Below is a small trained network, with its code and all its weights. Each question gives an input and a class and asks what happens when units are switched off, that is, made to give their printed mean instead of their output.

import numpy as np


def w(rows, s, z=0):
    codes = np.array(rows[::2]) - 128.0
    scale = np.full(codes.shape[1], s)
    scale[-1] = z or s
    return codes * scale


def norm(h):
    return h / np.sqrt((h * h).mean(-1, keepdims=True) + 1e-5)


def f(y):
    return y / 2 * (1 + np.tanh(0.7978845608 * (y + 0.044715 * y**3)))


def log_softmax(a):
    a = a - a.max(-1, keepdims=True)
    return a - np.log(np.exp(a).sum(-1, keepdims=True))


def net(x, mask):
    res = np.array(x, float).reshape(1, 6) / 4 @ E
    u = 0
    for l in range(2):
        y = f(norm(res) @ A[l][:, :-1].T + A[l][:, -1])
        res = res + np.where(mask[u : u + 15], y, B[l][:, -1]) @ B[l][:, :-1]
        u += 15
    return log_softmax(norm(res)[-1] @ U[:, :-1].T + U[:, -1])


A, B = {}, {}
E = w([
[34,159,243,49,109,159,186,62,155,151,200],'x0',
[156,121,177,169,39,230,73,234,83,145,230],'x1',
[155,186,159,70,125,155,38,76,17,182,58],'x2',
[66,151,182,159,22,151,102,124,170,9,3],'x3',
[198,234,214,196,149,22,137,123,114,76,174],'x4',
[93,151,48,154,61,138,226,65,2,78,161],'x5',
],0.00096)
A[0] = w([
[85,49,70,189,94,76,207,194,242,88,200,83],'0.n1',
[156,196,178,168,128,98,170,115,98,110,133,137],'0.n2',
[86,189,68,115,214,51,174,82,163,107,44,101],'0.n3',
[121,120,151,107,156,147,139,79,170,115,153,37],'0.n4',
[191,88,6,198,155,92,53,196,96,82,73,90],'0.n5',
[178,103,117,184,107,179,67,195,100,100,175,93],'0.n6',
[72,148,227,19,98,144,169,75,148,131,195,81],'0.n7',
[192,119,51,161,134,112,105,190,138,102,97,6],'0.n8',
[45,128,212,65,138,153,147,67,157,119,204,55],'0.n9',
[111,141,93,133,85,154,176,73,61,121,170,76],'0.n10',
[200,145,197,89,216,166,100,162,198,123,125,107],'0.n11',
[191,59,43,197,155,84,67,160,85,64,88,68],'0.n12',
[136,127,77,120,153,71,147,105,151,132,65,57],'0.n13',
[168,100,153,159,113,150,132,149,107,140,145,75],'0.n14',
[45,113,224,40,118,137,155,59,146,118,204,69],'0.n15',
],0.0023,0.0018)
B[0] = w([
[179,114,207,145,253,233,118,92,37,67,97,221],'0.n1',
[158,128,107,172,118,80,95,140,143,104,147,161],'0.n2',
[155,91,211,82,49,140,160,83,138,160,203,200],'0.n3',
[113,98,108,129,136,154,136,182,158,151,81,74],'0.n4',
[129,247,180,150,131,172,249,145,157,242,64,247],'0.n5',
[97,148,184,83,100,116,176,99,146,173,158,173],'0.n6',
[206,179,83,198,135,137,161,174,133,185,33,169],'0.n7',
[69,141,159,142,112,172,173,127,141,201,80,113],'0.n8',
[133,181,126,183,139,135,177,175,133,202,42,136],'0.n9',
[133,115,48,156,109,63,100,163,119,109,96,134],'0.n10',
[92,108,82,166,98,50,96,135,111,117,133,161],'0.n11',
[111,193,175,149,112,143,200,158,147,194,87,196],'0.n12',
[121,124,194,109,102,171,169,114,146,155,160,121],'0.n13',
[101,143,141,97,110,129,148,98,150,130,144,104],'0.n14',
[192,178,108,208,136,159,196,202,130,214,33,158],'0.n15',
],0.0023,0.0012)
A[1] = w([
[166,197,127,55,116,146,8,67,15,173,64,27],'1.n1',
[134,122,153,140,41,138,124,119,175,3,41,105],'1.n2',
[191,112,48,83,198,82,172,168,122,201,219,30],'1.n3',
[106,132,209,114,158,125,75,182,199,182,133,63],'1.n4',
[112,111,201,99,198,114,15,144,218,174,99,137],'1.n5',
[50,33,65,65,141,224,137,155,135,139,96,1],'1.n6',
[88,156,153,128,48,149,104,150,159,31,35,93],'1.n7',
[158,135,212,202,143,30,180,163,114,79,187,239],'1.n8',
[146,138,143,189,55,209,62,247,83,129,208,93],'1.n9',
[148,111,86,78,195,51,170,25,175,114,53,44],'1.n10',
[86,176,75,129,96,145,201,92,54,81,171,73],'1.n11',
[56,58,78,87,118,196,129,108,124,165,77,6],'1.n12',
[173,108,65,85,197,107,141,135,110,191,216,16],'1.n13',
[92,147,84,146,111,155,181,48,19,96,139,91],'1.n14',
[36,44,54,92,108,208,137,144,138,189,105,60],'1.n15',
],0.0026,0.00065)
B[1] = w([
[129,64,154,191,231,218,204,148,225,13,150,220],'1.n1',
[62,140,105,95,196,157,45,142,63,240,212,220],'1.n2',
[19,171,158,135,120,153,60,131,117,137,107,187],'1.n3',
[117,110,43,139,59,112,174,121,83,100,97,177],'1.n4',
[110,54,19,184,48,87,206,202,77,60,156,210],'1.n5',
[213,245,145,132,120,55,54,59,111,86,122,193],'1.n6',
[69,130,84,138,226,109,107,118,86,230,203,215],'1.n7',
[170,162,84,75,106,163,43,89,125,98,61,253],'1.n8',
[112,71,179,2,130,69,235,4,194,165,114,227],'1.n9',
[126,94,198,67,35,190,154,154,125,162,218,178],'1.n10',
[129,59,119,151,100,69,95,202,213,141,82,176],'1.n11',
[179,191,181,146,147,85,120,150,108,100,179,180],'1.n12',
[12,137,135,150,134,163,57,119,99,145,106,163],'1.n13',
[124,39,94,136,109,101,119,242,186,115,125,196],'1.n14',
[198,212,158,170,99,35,90,94,135,71,122,205],'1.n15',
],0.0024,0.0015)
U = w([
[150,210,146,177,110,149,220,175,145,237,39,245],'0',
[1,145,111,124,177,133,14,121,70,192,184,253],'1',
[237,218,141,120,90,51,42,70,125,54,141,164],'2',
[127,47,199,5,50,123,194,64,158,158,186,39],'3',
[117,28,29,165,59,58,136,228,125,75,117,63],'4',
[161,71,171,156,239,240,163,130,141,28,117,2],'5',
],0.0069,0.00056)

Each question gives the input, the list of numbers given to net, and the class t.
The units are the neurons (one row each of A and B). Each row of codes is followed by its name. A weight is (code - 128) times the scale printed after its matrix; where a second scale follows, it is the last column's (A, B and U).
mask holds one flag per neuron, layer by layer. A switched-off neuron (its flag False) gives its mean, the last column of its row in B, instead of its output. The means were averaged over made-up inputs and are rounded, as every weight is.
A unit's drop is (log p(t) with every unit on - log p(t) with that unit switched off) / (log p(t) with every unit on - log p(t) with every unit switched off).
The circuit of an input: a set's keep is (log p(t) with only the set's units on - log p(t) with every unit switched off) / (log p(t) with every unit on - log p(t) with every unit switched off). Starting from the 12 units with the biggest drops (on a tie, the unit counted first), units are removed one at a time, each time the one whose removal leaves the highest keep (on an exact tie, the one counted first), for as long as the keep stays at least 0.8.
units of the circuit, in order: the units of the circuit, biggest drop first
k most important neurons: the k neurons with the biggest drops, biggest first
top k neurons in layer l: the k neurons of layer l with the biggest drops, biggest first
input [6,-6,-3,-6,4,0], class 0: units of the circuit, in order : 0.n15
input [3,5,0,5,5,7], class 4: units of the circuit, in order : 1.n11, 1.n14
input [-6,-3,-8,-5,-4,-5], class 5: top 2 neurons in layer 0 : 0.n1, 0.n15
input [-6,-4,6,3,4,7], class 4: top 2 neurons in layer 1 : 1.n14, 1.n11
input [-1,-7,6,-6,-7,-3], class 2: units of the circuit, in order : 1.n6, 1.n15
input [3,-6,8,-2,-8,-4], class 2: 3 most important neurons : 1.n6, 1.n15, 0.n1
input [6,-6,3,-8,5,5], class 1: units of the circuit, in order : 1.n3, 1.n13, 1.n9
input [-3,-8,5,4,-5,7], class 3: units of the circuit, in order : 1.n10, 0.n3
input [2,2,-4,-6,-8,0], class 2: 2 most important neurons : 1.n6, 1.n15
input [-8,-1,6,0,1,7], class 0: 2 most important neurons : 0.n5, 0.n12
input [-1,0,-2,-2,4,5], class 4: 4 most important neurons : 1.n14, 1.n11, 1.n6, 1.n15
input [7,4,8,4,-6,-1], class 5: 3 most important neurons : 1.n1, 0.n5, 0.n12
input [6,-3,0,-8,4,3], class 1: units of the circuit, in order : 1.n3, 1.n13
input [8,8,-3,0,-2,1], class 0: 3 most important neurons : 0.n15, 0.n7, 0.n9
input [2,2,-5,8,-5,-5], class 1: units of the circuit, in order : 1.n2, 1.n7
input [-5,8,5,1,0,-8], class 3: units of the circuit, in order : 1.n9
input [6,7,1,2,-7,4], class 2: 3 most important neurons : 1.n15, 1.n6, 0.n5
input [-1,-6,4,-7,3,-7], class 1: 4 most important neurons : 1.n13, 1.n3, 1.n9, 1.n14
input [5,0,-1,7,-3,2], class 1: 4 most important neurons : 1.n2, 0.n5, 1.n7, 0.n12
input [6,-3,-7,5,6,-4], class 5: units of the circuit, in order : 0.n1, 1.n15
input [0,8,-3,0,-8,0], class 2: units of the circuit, in order : 1.n6, 1.n15
input [-2,3,5,2,1,2], class 5: most important neuron : 1.n1
